Below is a small trained network, with its code and all its weights. Each question gives an input and a class and asks what happens when units are switched off, that is, made to give their printed mean instead of their output.

import numpy as np


def w(rows, s, z=0):
    codes = np.array(rows[::2]) - 128.0
    scale = np.full(codes.shape[1], s)
    scale[-1] = z or s
    return codes * scale


def norm(h):
    return h / np.sqrt((h * h).mean(-1, keepdims=True) + 1e-5)


def f(y):
    return np.maximum(y, 0)


def log_softmax(a):
    a = a - a.max(-1, keepdims=True)
    return a - np.log(np.exp(a).sum(-1, keepdims=True))


def net(x, mask):
    res = np.array(x, float).reshape(1, 7) / 4 @ E
    u = 0
    for l in range(3):
        y = f(norm(res) @ A[l][:, :-1].T + A[l][:, -1])
        res = res + np.where(mask[u : u + 4], y, B[l][:, -1]) @ B[l][:, :-1]
        u += 4
    return log_softmax(norm(res)[-1] @ U[:, :-1].T + U[:, -1])


A, B = {}, {}
E = w([
[254,100,50,86,82,87,149],'x0',
[89,175,140,18,146,86,153],'x1',
[143,151,191,131,176,131,91],'x2',
[145,186,94,163,122,126,122],'x3',
[136,99,126,29,232,143,161],'x4',
[153,150,96,144,161,61,110],'x5',
[99,208,37,123,123,149,172],'x6',
],0.0033)
A[0] = w([
[148,140,141,53,152,78,129,2],'0.n1',
[108,115,115,162,172,170,126,13],'0.n2',
[155,47,202,84,105,134,107,27],'0.n3',
[170,138,40,4,138,127,183,72],'0.n4',
],0.011,0.00087)
B[0] = w([
[114,151,115,117,108,83,92,192],'0.n1',
[102,167,115,150,163,88,124,158],'0.n2',
[154,90,113,88,159,162,210,200],'0.n3',
[198,163,125,97,197,254,223,254],'0.n4',
],0.0093,0.0092)
A[1] = w([
[244,159,97,187,76,102,95,3],'1.n1',
[201,145,59,99,162,87,76,90],'1.n2',
[102,136,182,86,22,174,136,39],'1.n3',
[130,106,72,161,74,124,171,128],'1.n4',
],0.011,0.00064)
B[1] = w([
[219,131,73,173,33,112,98,255],'1.n1',
[107,164,197,204,176,154,126,232],'1.n2',
[87,164,174,156,255,117,123,179],'1.n3',
[92,102,101,105,87,131,68,220],'1.n4',
],0.008,0.0033)
A[2] = w([
[172,49,130,86,158,27,133,172],'2.n1',
[133,190,199,40,122,104,90,59],'2.n2',
[176,56,134,27,130,80,66,2],'2.n3',
[206,73,245,151,163,162,104,49],'2.n4',
],0.011,0.00056)
B[2] = w([
[221,147,208,28,72,46,175,188],'2.n1',
[56,169,127,249,147,82,97,178],'2.n2',
[119,122,253,79,105,23,113,171],'2.n3',
[173,208,13,46,160,206,194,253],'2.n4',
],0.0054,0.0049)
U = w([
[188,147,109,63,198,220,211,222],'0',
[201,113,72,190,2,115,45,146],'1',
[11,188,169,190,178,99,67,167],'2',
[147,90,200,51,85,30,129,41],'3',
[52,50,129,122,87,135,69,3],'4',
],0.0077,0.0033)

Each question gives the input, the list of numbers given to net, and the class t.
The units are the neurons (one row each of A and B). Each row of codes is followed by its name. A weight is (code - 128) times the scale printed after its matrix; where a second scale follows, it is the last column's (A, B and U).
mask holds one flag per neuron, layer by layer. A switched-off neuron (its flag False) gives its mean, the last column of its row in B, instead of its output. The means were averaged over made-up inputs and are rounded, as every weight is.
A unit's drop is (log p(t) with every unit on - log p(t) with that unit switched off) / (log p(t) with every unit on - log p(t) with every unit switched off).
The circuit of an input: a set's keep is (log p(t) with only the set's units on - log p(t) with every unit switched off) / (log p(t) with every unit on - log p(t) with every unit switched off). Starting from all 12 units, units are removed one at a time, each time the one whose removal leaves the highest keep (on an exact tie, the one counted first), for as long as the keep stays at least 0.8.
units of the circuit, in order: the units of the circuit, biggest drop first
top k neurons: the k neurons with the biggest drops, biggest first
k most important neurons of layer l: the k neurons of layer l with the biggest drops, biggest first
drop when u is switched off: that unit's drop, to one decimal
input [-6,8,-2,-3,0,-1,-5], class 3: 3 most important neurons of layer 0	[0.n4 0.n3 0.n1]
input [-3,5,3,-3,8,-1,-8], class 3: units of the circuit, in order	[0.n4 2.n3]
input [7,2,0,4,-7,-6,3], class 1: units of the circuit, in order	[1.n1 0.n3]
input [6,4,7,0,-6,-3,-7], class 3: units of the circuit, in order	[0.n4]
input [-4,-2,-7,2,-8,-2,-4], class 2: top 2 neurons	[0.n4 1.n3]
input [-3,0,-3,-3,-4,3,4], class 4: units of the circuit, in order	[0.n4 1.n4]
input [-3,6,6,-4,-1,7,-7], class 3: 2 most important neurons of layer 0	[0.n4 0.n3]
input [-6,-8,-5,7,2,5,8], class 2: top 2 neurons	[0.n4 0.n2]
input [1,8,-4,-2,-8,0,-6], class 3: top 2 neurons	[0.n4 0.n3]
input [-3,-6,-1,-3,3,7,8], class 2: units of the circuit, in order	[0.n4 0.n3 2.n4]
input [2,4,8,-8,-5,2,0], class 3: 2 most important neurons of layer 0	[0.n3 0.n4]
input [-5,-7,8,0,-3,2,2], class 1: top 4 neurons	[0.n4 0.n3 1.n3 1.n2]
input [-5,6,-3,0,-1,-1,3], class 2: 2 most important neurons of layer 0	[0.n4 0.n3]
input [-5,6,5,0,4,-5,-7], class 3: top neuron	[0.n4]
input [-7,-8,-3,-5,6,8,-1], class 2: top 2 neurons	[0.n2 0.n4]
input [-8,1,-1,4,-1,2,-6], class 2: 2 most important neurons of layer 1	[1.n1 1.n2]
input [2,2,-4,6,-8,0,0], class 1: top 2 neurons	[1.n1 0.n4]
input [-4,1,0,-5,-8,-5,2], class 2: top 2 neurons	[0.n4 1.n3]
input [-5,3,-6,-7,2,4,-6], class 3: 2 most important neurons of layer 2	[2.n3 2.n1]
input [-5,-7,-8,-4,-6,0,-1], class 1: drop when 0.n4 is switched off	0.8
input [-2,-3,-3,-8,-7,8,7], class 1: drop when 0.n4 is switched off	0.3
input [-6,-6,-8,5,6,6,-3], class 2: drop when 0.n4 is switched off	0.4
